Here is a tiny trained network, its code and every weight. The questions are about switching its units off for an input and a target symbol, where a switched-off unit gives its printed mean instead of its output.

import numpy as np


def w(rows, s, z=0):
    codes = np.array(rows[::2]) - 128.0
    scale = np.full(codes.shape[1], s)
    scale[-1] = z or s
    return codes * scale


def norm(h):
    return h / np.sqrt((h * h).mean(-1, keepdims=True) + 1e-5)


def f(y):
    return np.maximum(y, 0)


def softmax(a):
    e = np.exp(a - a.max(-1, keepdims=True))
    return e / e.sum(-1, keepdims=True)


def log_softmax(a):
    a = a - a.max(-1, keepdims=True)
    return a - np.log(np.exp(a).sum(-1, keepdims=True))


def net(x, mask):
    ids = ['αγδεζηθλξπσφ'.index(c) for c in x.split()]
    T = len(ids)
    res = E[ids] + P[:T]
    r = norm(res)
    for j in range(3):
        rows = slice(2 * j, 2 * j + 2)
        q, k, v = (r @ M[0][rows].T for M in (Q, K, V))
        z = softmax(np.where(np.tri(T) > 0, q @ k.T / 2**0.5, -1e9)) @ v
        o = O[0][rows]
        res = res + np.where(mask[j], z, o[:, -1]) @ o[:, :-1]
    y = f(norm(res) @ A[0][:, :-1].T + A[0][:, -1])
    res = res + np.where(mask[3:27], y, B[0][:, -1]) @ B[0][:, :-1]
    return log_softmax(norm(res)[-1] @ U[:, :-1].T + U[:, -1])


Q, K, V, O, A, B = {}, {}, {}, {}, {}, {}
E = w([
[162,80,96],'α',
[235,19,132],'γ',
[145,235,135],'δ',
[143,236,118],'ε',
[184,177,140],'ζ',
[104,121,109],'η',
[69,153,53],'θ',
[132,118,99],'λ',
[127,116,90],'ξ',
[16,6,151],'π',
[132,228,113],'σ',
[218,225,117],'φ',
],0.014)
P = w([
[93,65,31],'0',
[1,164,160],'1',
[127,57,234],'2',
[157,66,200],'3',
[168,98,122],'4',
[146,125,101],'5',
[146,127,106],'6',
[118,159,86],'7',
[116,161,95],'8',
],0.0084)
Q[0] = w([
[149,47,98],'head 0',
[220,115,167],'head 0',
[93,2,148],'head 1',
[40,105,80],'head 1',
[216,199,157],'head 2',
[41,215,160],'head 2',
],0.01)
K[0] = w([
[161,58,212],'head 0',
[136,94,143],'head 0',
[58,179,1],'head 1',
[47,208,76],'head 1',
[127,113,47],'head 2',
[150,62,117],'head 2',
],0.007)
V[0] = w([
[125,106,127],'head 0',
[15,250,157],'head 0',
[100,148,59],'head 1',
[55,199,46],'head 1',
[228,29,147],'head 2',
[113,2,50],'head 2',
],0.0075)
O[0] = w([
[100,55,129,121],'head 0',
[91,85,215,111],'head 0',
[207,83,101,173],'head 1',
[231,67,22,159],'head 1',
[144,40,225,33],'head 2',
[254,85,110,250],'head 2',
],0.0074,0.0016)
A[0] = w([
[152,166,166,125],'neuron 0',
[15,203,127,139],'neuron 1',
[86,89,214,135],'neuron 2',
[162,188,174,128],'neuron 3',
[86,112,206,135],'neuron 4',
[89,130,196,57],'neuron 5',
[105,122,246,126],'neuron 6',
[217,223,181,150],'neuron 7',
[215,77,147,101],'neuron 8',
[191,101,117,127],'neuron 9',
[191,220,162,126],'neuron 10',
[94,138,170,10],'neuron 11',
[199,163,145,96],'neuron 12',
[113,140,151,1],'neuron 13',
[117,163,169,22],'neuron 14',
[251,202,165,77],'neuron 15',
[115,80,127,146],'neuron 16',
[172,191,62,212],'neuron 17',
[175,197,140,96],'neuron 18',
[107,70,188,105],'neuron 19',
[192,226,162,118],'neuron 20',
[20,133,66,135],'neuron 21',
[180,202,134,168],'neuron 22',
[26,193,123,117],'neuron 23',
],0.012,0.0074)
B[0] = w([
[77,132,83,163],'neuron 0',
[252,231,112,189],'neuron 1',
[127,82,39,148],'neuron 2',
[51,143,94,180],'neuron 3',
[136,72,58,154],'neuron 4',
[213,207,65,139],'neuron 5',
[203,115,55,170],'neuron 6',
[21,142,182,213],'neuron 7',
[118,237,112,166],'neuron 8',
[173,154,88,170],'neuron 9',
[40,122,103,196],'neuron 10',
[57,212,154,128],'neuron 11',
[43,135,154,153],'neuron 12',
[207,234,60,128],'neuron 13',
[209,172,94,136],'neuron 14',
[1,148,207,177],'neuron 15',
[107,96,60,145],'neuron 16',
[159,178,239,247],'neuron 17',
[70,126,98,165],'neuron 18',
[95,112,42,134],'neuron 19',
[9,110,122,197],'neuron 20',
[152,111,65,164],'neuron 21',
[41,111,198,202],'neuron 22',
[238,225,125,174],'neuron 23',
],0.0091,0.011)
U = w([
[90,114,152,80],'α',
[94,63,49,253],'γ',
[184,163,178,120],'δ',
[165,220,111,214],'ε',
[123,133,141,58],'ζ',
[114,113,152,42],'η',
[116,117,129,45],'θ',
[61,128,168,70],'λ',
[88,117,165,87],'ξ',
[114,115,154,52],'π',
[246,162,44,236],'σ',
[96,117,167,128],'φ',
],0.012,0.0058)

Each question gives the input, a string of symbols that net reads in full, and the target symbol t.
The units are the heads (2 rows each of Q, K, V and O) and the neurons (one row each of A and B). Each row of codes is followed by its name. A weight is (code - 128) times the scale printed after its matrix; where a second scale follows, it is the last column's (O, A, B and U).
mask holds one flag per unit, heads first, then neurons. A switched-off unit (its flag False) gives its mean, the last column of its rows in O or B, instead of its output. The means were averaged over made-up inputs and are rounded, as every weight is.
A unit's drop is (log p(t) with every unit on - log p(t) with that unit switched off) / (log p(t) with every unit on - log p(t) with every unit switched off).
The circuit of an input: a set's keep is (log p(t) with only the set's units on - log p(t) with every unit switched off) / (log p(t) with every unit on - log p(t) with every unit switched off). Starting from the 12 units with the biggest drops (on a tie, the unit counted first), units are removed one at a time, each time the one whose removal leaves the highest keep (on an exact tie, the one counted first), for as long as the keep stays at least 0.8.
units of the circuit, in order: the units of the circuit, biggest drop first
most important unit: the unit with the biggest drop
top k neurons: the k neurons with the biggest drops, biggest first
which heads matter: for each layer, one digit per head in row order, 1 if its drop is at least 0.15 and else 0, layers parted by /
drop when u is switched off: that unit's drop, to one decimal
input η λ λ π ε λ ξ, target σ: units of the circuit, in order	[neuron 7; neuron 15; head 1]
input α σ λ λ λ η η ξ, target σ: units of the circuit, in order	[neuron 7; head 1; neuron 15]
input ε ε λ ε π λ ε α, target σ: most important unit	neuron 7
input ε ε ε λ, target σ: units of the circuit, in order	[neuron 7; head 1]
input ε σ θ φ φ π, target γ: which heads matter	010
input ε ε λ α, target σ: units of the circuit, in order	[head 1; neuron 7]
input ε α π ε ξ γ α θ, target σ: top 3 neurons	[neuron 7; neuron 15; neuron 22]
input φ γ ξ λ γ, target ε: which heads matter	110
input γ ε π ξ π ε π, target γ: top 2 neurons	[neuron 1; neuron 23]
input γ ζ ζ, target γ: which heads matter	011
input ε σ λ γ γ γ η, target σ: which heads matter	010
input ε ε ε σ λ η, target σ: which heads matter	000
input π λ θ ε α π ε γ, target σ: top 2 neurons	[neuron 7; neuron 20]
input γ σ δ, target γ: most important unit	head 2
input φ α θ, target σ: drop when neuron 21 is switched off	0.0
input γ ε λ α γ, target ε: drop when neuron 20 is switched off	0.2
input π ε ε λ, target σ: drop when neuron 7 is switched off	0.1
